[  7 -11  -1   3  -1  -6   2  -9 -14   2   5  -3  -9   3  -2  -6  -1  -6
  -7   9   8   8  -8   5 -20   6  -3  -3   8  -7  -6   4   2   1] : 5
[ 28 -11  -1   3  -2  10  -7  13 -15  -8   6 -14  11 -10  -1  11   4 -29
  -3   4   7  -4   7   5  13  22 -12  -6  25   5   3   7 -10  19] : 0
[ -5  20  11  -4   7   4   2  10  19   1  -3  -8  -2   4   6   8   0  13
   2 -16 -11  -7  -2  -3  12 -18  20   1 -19  10   3  -6   4  -4] : 9
[ 33 -16  -7   6  -8   9  -6   7 -23  -5   4 -11  14  -8  -1  -3   1 -33
  -1  10  15  -3   3   0 -17  18 -23  -4  31  -4  -7   5  -9  17] : 1
[-11  14  -4   1  -3  -3   9 -29   6  10  -6 -12   1  10   9 -25  -8  19
   3   3   9  -2 -30  -7 -38 -18   6   3 -20  -3 -18  -6   6  -5] : 9
[  2   3   7  -3   3   5  -7  19   7 -10   0   3   7  -7  -3  24   8  -5
   3  -9  -8 -11  17   3  41   4  -3  -1   5  14  24   0  -9   9] : 2
[ 21  -1   5   0   2  14  -5  26  -7 -12   5 -28  18  -8   4  24   6 -24
  -1 -12  -8 -13   3   2  27   2  -1  -5  22  15   7   3 -15  20] : 0
[  1   6  15  -4   8   2  -5  22   7 -11   4   2  -5  -3  -3  32   7   3
  -1 -17 -13  -5  25   6  44  -4  11  -3   1  13  22   1  -5   8] : 3
[ -2  21   9  -2   4   0   8 -11  13   5  -2 -10  -3  10   7  -2  -4  21
   0 -10 -11  -9 -12  -3   4 -23  22   1 -26   7   0  -5   5  -4] : 9
[-14  18   5  -1   3  -2  13 -15  10   7  -3  -2  -5  13   7 -18  -7  23
   1  -5  -5  -7 -21  -5 -23 -21  22   1 -27   2 -11  -5   7  -8] : 10
[  4  23   8  -5  17  13  -1  16  23  -7  -2 -17  10  -2   0  21   5   4
   6 -20 -19 -17   5  -3  36  -7  12   0 -10  14  10  -4  -7  11] : 7
[ 34  -9   5   6  -5   4   1   0 -24  -1   6 -30   5   0   1  -3  -2 -25
  -7   8   9  -6 -16   3 -32   4 -10  -6  18   0  -9   6  -5  18] : 2
[  4   5  10  -3   6   3  -7  26   3 -13   4   7  -4  -7  -4  27   8 -14
  -1  -9 -11  -4  29   7  47   0   4  -1  11  12  21   6  -7  10] : 1
[ 31  27   4   5  -2  19  10 -19  -4   3   0 -63  17  16  21 -11 -10 -10
  -2 -19  -7 -34 -53  -9 -48 -29  18  -5 -19  28 -27  -4  -3  10] : 8
[ 23  -9  -6   5  -6   5   1  -5 -22   2   2 -15   5  -1   3  -5  -4 -18
  -5   8  10   1 -18  -1 -31   5 -12  -3  15  -5 -13   3  -1  10] : 3
[ 22  18  11  -2   4  19  -1  20  11  -9  -1 -34  18  -3   8  21   5  -9
   6 -23 -19 -19  12  -4  36 -12  20  -2  -2  22   6  -3 -11  14] : 4
[  5 -16   5   1   3  -5  -7  21 -16 -11   9  13  -8  -7 -10  14   8 -20
  -8   3   3   9  23  13  25  12  -5  -5  26   4  14   9  -3  10] : 0
[ 25 -16  -3   5  -5   4  -7  15 -26  -7   4 -10   6  -8  -4   6   3 -28
  -4   6   7   1   7   4 -14  20 -13  -5  32   2  -4   5  -7  15] : 0
[ 25  29  14   0   4  18  11  -7  14   2  -2 -56  13  12  18   2  -6   8
   2 -23 -20 -34 -33  -9 -16 -37  30  -2 -26  24  -9  -6  -3   9] : 10
[-14  13   7  -5   4   4   1   4  18  -3  -5   1   1  -2   3   9   2  16
   5 -13 -12  -6  14  -3  24 -11  14   0 -20   9   8  -4   0   0] : 8
[ -9  12   1   0   0  -5  11 -29   5   9  -2 -18  -3  12   9 -20  -8  21
  -2  -2   1  -7 -31  -5 -31 -20  14   1  -2   1 -16  -4  12 -10] : 10
[-23  -9 -10   1  -3 -13   5 -24  -2  11  -3  18 -14   7  -3 -27  -7  23
   0  13  12  14 -11  -2 -30   0  -1   1  -8 -13 -11  -1  10 -17] : 7
[ 16   2   2   4  -2   2   5  -8 -12   5   2 -20  -3  10   8 -10  -7  -3
  -7   4   6  -6 -25   0 -35  -6   6  -3   3  -2 -13   0   1   2] : 6
[-10  15   1   0   0   1   9 -25  11  10  -5 -14  -1  11   8 -18  -8  26
   2  -2  -3  -9 -28  -7 -32 -20  13   3 -26  -1 -16  -6   9 -10] : 10
[  2  12  10  -5   7   4  -2  20  16  -7  -1   1   1  -2  -3  20   6   6
   3 -15 -15  -7  15   1  43  -9  11  -2 -10  15  13  -2  -7  -1] : 5
[ 29 -14  -7   6  -7   5  -3   5 -21  -1   2  -7   7  -5   0  -3  -1 -25
  -6   9  14   3  -7   2 -22  17 -18  -5  25  -7 -10   8  -5  13] : 1

[-14   0  -5  -3  -5  -8  -4  -2   1   2   7  30 -19  11  -1   7  22   4
   3   8] : 5
[ -6   4   0  -2  -1 -10 -21  -4  -2  17   0  13 -14   6  -1   5   7   3
  -4   9] : 3
[-16   1 -17   0  -5   2  18   4  16  -7  30  23 -16   6  -5   6  33   2
  20   4] : 8
[ -9 -13 -23  -2  -8  15  39   5  29 -12  10   9 -11  -7 -12   3  37  -2
  19   0] : 10
[ -3   8  -3  -1   4 -18 -53 -13 -14  63   9  24  -7   5  28  10  -2   5
 -13  13] : 1
[  6  -1  27  -2   1 -14 -39  -7 -13  32 -21   6 -26  -2  26  -3 -18   3
 -22   8] : 0
[-11  -5  -5  -3  -6  -3   5   2  16  -8   3  35 -24   7   2   5  30   3
  14   9] : 6
[  0  -1   5  -2   0 -11 -34  -9  -9  38 -12  18 -20   2  21   4  -5   4
 -13  11] : 2
[ -8  -3   0  -2  -5  -2   6   3   8 -12   0  21 -19   8 -10   3  24   3
   5   5] : 6
[ -6   1   5  -2  -3  -6 -13  -2  -1   9 -12  14 -18   4   0   2   5   2
  -9   8] : 4
[  8  -7  63  -1  -9  19  44  18  10 -63 -63 -56 -26  -8 -48 -33 -24  -2
 -27 -21] : 6
[-14   4 -11  -2  -3  -7  -6   0   5   1  15  26 -19  11 -13   9  24   4
   8   8] : 5
[-12  -3 -13  -4  -5 -11 -12  -4   4  15   8  41 -23  12  15  12  32   5
   9  17] : 5
[ -9  -6 -15  -1  -5   9  27   6  25 -15  14   5 -10  -3 -13  -1  29  -1
  19  -2] : 10
[ -9 -13 -15  -2  -7   6  25   4  25  -6   9  16 -26  -2   0   3  33   0
  20   3] : 9
[-11   2 -19  -2  -1 -16 -32  -9  -3  41  19  41 -18   9  19  16  23   5
   6  17] : 3
[-14  -3 -18  -4  -5 -10  -1  -2   6   9  21  47 -17  13   4  13  39   6
  14  15] : 6
[ -9  -1  -5  -4  -4 -10 -11  -2   3   7   3  31 -18  10  -1   7  24   4
   3   9] : 5
[ -4  -1  -2  -3  -2 -10 -18  -6  -4  27  -6  24 -23   4  15   8   7   4
  -6  14] : 3
[-14  17  -2   2   5  -9   4   2   2  -5  23   5   3  14 -21   3   8   4
   0   0] : 5
[ -5 -10   1  -2  -7   7  25   5  24 -24   3  18 -25  -2  -1  -1  26   0
  14   1] : 8
[ -7 -12   1  -2  -7   6  30   6  21 -17  -3  14 -28  -2   0  -3  26  -1
  15   0] : 8
[ -4  -2   0  -3  -3  -9 -19  -3  -1  19  -5  22 -26   5   9   5   9   4
  -4   9] : 4
[  1   3  20   0   0  -4 -17  -3  -5   9 -23  -7 -11  -1   0  -5 -12   2
 -21   0] : 3
[-10  -5  -2  -2  -6   4  20   5  15 -22   9  20  -1   3  -6   1  25  -1
  11   3] : 7
[ -7  -8  11  -3  -8   4  17   6  15 -25 -12  20 -25   3 -10  -1  17   1
   5   1] : 7
[ -7  -3   3  -3  -6  -6   0   2   6  -3  -7  17 -22   8  -9   3  20   3
   3   6] : 5
[-12  -4 -19  -3  -5  -3   4   0  15   1  23  43 -23   8   5  13  39   4
  19  11] : 7
[ -1   6   3  -1   3 -16 -47 -10 -14  49  -1  23 -15   5  27   7  -8   5
  -6  12] : 1
[-12  -5  -8  -2  -5   2  16   4  16  -4  17  29 -25   4  -3   3  29   2
  17   4] : 7
[  1  -2   4  -3  -1 -15 -37  -9  -9  37 -16  27 -21   0  22   5  -3   3
 -12  11] : 2
[ -5 -14   3  -5  -8   0  10   4  16 -13 -15  30 -35   2   3   0  28   2
  11   9] : 6
[ -3   7   8   0   2  -9 -25  -6  -8  24  -5   0  -7   1   5   1  -7   3
 -15   2] : 2
[ -6  -1  -1  -3  -4 -10 -20  -3   0  20  -6  22 -18   7   4   5  16   4
  -2  11] : 4
[ -9  -4   4  -3  -6  -3  -1   2   7  -4   0  27 -21   7  -5   4  20   3
   4   9] : 5
[  6   1  16  -2   3 -19 -50 -10 -15  45 -18  25 -31   5  37   5 -10   5
 -18  13] : 0
[-11  -1 -10  -3  -5  -7   0   0   5   3   9  33 -19  11  -4   9  29   4
   7  10] : 5
[ -8  -6   3  -3  -6   0  14   3  12 -21  -7  18 -23   6 -14  -1  22   2
   6   4] : 6
[ -1  -4  -6  -4  -1 -14 -43 -11  -8  55 -14  39 -25   2  34  12   7   5
  -6  18] : 2
[ -6  -2   0  -3  -4  -8  -8  -2  -1   9  -5  20 -18   7   3   6  12   4
  -4   8] : 4
[ -8  -7  -5  -2  -6   2  20   4  20 -15   7  18 -24   3 -10   2  38   1
  15   3] : 8
[ -9  -1  -5  -3  -4  -9 -11  -2   1  12   0  31 -21  10   0   8  21   4
   6  13] : 4
[ -5  -1   9  -2  -4  -5   9   2   4  -9  -8  16 -15   7 -14   1  14   2
  -2   3] : 5
[ -8  -9 -12  -2  -7   4  27   5  20 -11   8  14 -22  -2  -3  -1  25   0
  18   3] : 9
[ -1   4   1  -1   1 -13 -35  -8 -13  38  -3  19 -15   2  18   6  -3   3
 -13  10] : 2
[-11   0 -10  -3  -5  -9 -19  -2   2  11  11  32 -20  11   3   9  28   4
   3  13] : 5

[  7  -9  -8  -2  13  16   3  -2   5  24  -6   0   4   2  12   3   0  -7
  -3 -22   2   0  -2   7  10  17  -2 -23  -5  19  -1  -1 -11   1 -12  -1
  -9  -1   1  12   8  -7 -16 -12   3  10  -6   0   1  -4  -2 -21  -2  -5
   2  -1   3  11  -5  -5  -1  20   8   6  -2  16   7   1  -5  -1  -4  -4
  19  18 -15 -26   6 -10   0   2  -1 -18  -1   0  -3   9  -4   4   2   5
   8  21   4] : 10
[  5 -22  -1   7   0   6   1   8   1  12   0   1  -1   0  12   2  -3  -8
  -1   5   2 -13   5   7   7 -25  -2   0 -19  17  -9  -5  -4  -1  -1   3
  -1   0   1   1   5 -12 -12  -8   5   6  -4   0   1  -3   1   3   3  -1
   0   5  -2  -2   1  -3   7  17   2   3  -3   2   3   4  -2   1  -1  -5
  12  15 -10 -22  -2  -5   2   2  13 -16  -4   2   4 -11 -14   8   0   3
  16 -15   3] : 9
[ 15  -7  -7   8   3  -6   0  -4   2  12   0   1   3  -1  17   6   2   2
  -5 -17   0  -6   7  -2  -4 -41   6 -12  30   6  -1   5  22   3  -3   2
  -8  -1  -1  -1   4   7   4   1  -5  -3  -2  -1   9   5  -1  12  -3  -7
  -8  12   5   0   9   7   0   5   4  -2   1  -4  -1   0  -6   5   0  -4
 -10  13 -15 -36  -7  -9   0   0   1   7  -1  -1   2  -3  -5  -6   0  -4
 -14  10   8] : 9
[  8   2   2  18  -4 -22  -2   2   0   2   1   0   2  -1  14   2   2   3
  -6  -3   2 -15   9  -6   2 -43  -7   2  27  -1  -1   8  19  -2  -4  -2
  -7  -1  -2 -12   5 -28   9  -2   8   0  -1   6   7   4  -3  14   1  -2
  -6   8  -2   3  11   1 -10   0  -2  -1   1  -6  -3  -4  -5   2  -1   0
 -19 -19  -6 -24  -4  -9  -2  -1  -3  16   4  -1   0   5   4   9   1   2
 -10 -30   6] : 0
[ 14 -18  -2   5   1 -20   1  -1   4 -13   0   0  12  -1   9  -4  -2  -8
   1  23   4 -17   6 -13   4 -36  -4  11  17  23  -1  -7   7 -11   2   4
   4   0   9  -4   0 -15 -16   3   0  -2   1   2  -9  -5   0 -11   2   6
  -2   4 -13  -1  -6   5  -1  11   1  -4  -3   7  -6   5  -5   3   7  -5
   8  11  -2 -31  -2  -7  -2   1   9  15   2  -5   9  -9  -5  14   1  -9
  11 -31   6] : 9
[ -4 -25  17  -8  -3  19   0 -13  -1  -9   1  -1 -12   0   1   6  -2  -8
  -4 -18  -5  -1   4  -5  -2  34   2   7 -13  -6  -2  -3  -4  -4   2   5
  -6   1   2  -5   0  10 -11   1   1  -2   0  -2   1  -4   4  -1   1  -1
   4  -6   6  -3 -10   1   5   4   5   6  -2  -4  -2   0   3  -5  -5  -2
   2  -8 -11 -26  -4  -7  -2  -6   7  -7   4  -1   3 -10   0   0   1   4
 -14 -24  -5] : 5
[  1  -8  10  17   2  25   0   0   2   2  -4   0   8   1   1  -1   2   2
   0  -5  -3  -7  -8   1   3  -3   1  -7  22  26   1   3   5  -5  -8  -2
  -2  -6  -6  -4  -4  -9  -7   0  -6   3   6   1  -2  -5   5 -11  -1   1
  -6  -1  -5   6  -3  -6  -9   6   3  -6   2  -5   1  -3  -1   3   2   2
  -2  -3  -5  22   0  -7  -6   1  -8   8   0   2  -3   3 -18   5   1   1
   8  16   7] : 1
[ -9 -11  10  10  -1  17   1   9   0   7   1   2  -1   0   5  -2  -4  -6
  -5   6  -1 -15   3   7   1 -54   3  -5 -11  34  -3   0  -6   3  -5   2
  -3  -4  -4  -1   5  -8 -12  -7   2   7  -1   1   4  -6   4   5   2   0
  -6  -2   1  -3   2 -14  -3   9   5  -1   0  -5   3   0  -4   3  -3  -5
  -5  23 -16  -7   1   1   1  -1   6 -18  -2   8   5  -8 -12   6   1   5
  18   7   4] : 4
[  3 -21  15  -2  -4 -17   1 -10  -1 -11   3   0  -5  -1   5  -5   4  -4
  -2 -12  -5  -3   1  -3  -3  16   1   9  -5 -16   1  -1 -10  -9   5   5
   1   0   7  -8  -6  -8  -1   4  -1   0   3   2   4  -6   4 -11   2  -2
   2  -7   5  -3  -8  -2   8  -2   3  -2  -1   0  -4   4   4  -4  -3   0
 -19 -11  -8   9  -4 -13  -2  -5   7 -10   4  -2   2  -8  -8  11  -4   0
   2 -11  -6] : 8
[ -3 -10  16  -9  -5  17  -1 -13   0 -14   2  -1 -12   1  -2   3  -2  -7
  -2   5  -5  -4   6  -4  -4  17   3   6  29  -4  -3  -3  -4  -4   1   6
  -5   1  -3  -6  -4  13  -8   6   6  -3  -2  -2  -5  -4   6  -3  -2  -2
   2  -7  11  -5  -6   6  10   2   3   9  -3   1  -4  -4   0  -5  -2  -3
   4  -6 -14 -42  -4  -8   0  -5   3   0   3   2   6 -13   1  -4   1   0
 -11 -38  -3] : 3
[ -1 -17  16  -1   3  22   1  -9  -2   0   2   1 -11  -1   4  -1   3  -5
  -9 -26  -7   3  -2   3   4  55   3  -7 -14 -16   4   2 -19  -3  -8  -1
  -9   2   5  -1  -1  -1  -3 -11   0   3   2   1   4  -4   3  -6   2  -5
   6  -6  13   0 -11  -3   5 -10   7  -1  -1  -7   7   4   5  -6  -8   0
 -29  -3 -18  22   3 -10  -7  -7   5 -23   4   0   1   1   3  -4  -1   7
 -14  13  -4] : 3
[ -6 -20  12   3  -5 -19   1 -11  -1 -13   3   0  -6   0  -1  -3   5  -3
  -4  -8  -5  -7  -1  -4  -1   7   4  -1   8 -16   4  -1  -7  -6   0   6
   0   1   4  -8  -5  -6  -5   0   1   3   0   3   1  -8   3 -14   1  -3
   1  -7   5  -4  -5  -4  11  -5   4   1  -2   4  -3   2   2  -5  -5   0
 -17  -9 -13   0  -3  -9   0  -3   3  -8   3   0   4 -10  -3   2  -4   2
   0  -3  -3] : 3
[ -4 -10  10  18   0  20   0   1   1   2  -2   0   4   2   0   0   2   0
  -1   2  -5 -12  -6   3   1 -34   6  -5   0  29   3   3   7  -4  -4   0
  -6  -7  -7  -6  -3 -13 -13  -5  -6   2   5  -1   0  -5   6  -9  -2   0
  -7  -3  -6   0   0  -8  -6  12   6  -4   2  -5   2  -3  -4   4   0  -1
   5   4 -13  15  -3  -4  -2   0 -10  -3   0   6  -1  -1 -22   5   1   2
  17  16   8] : 2
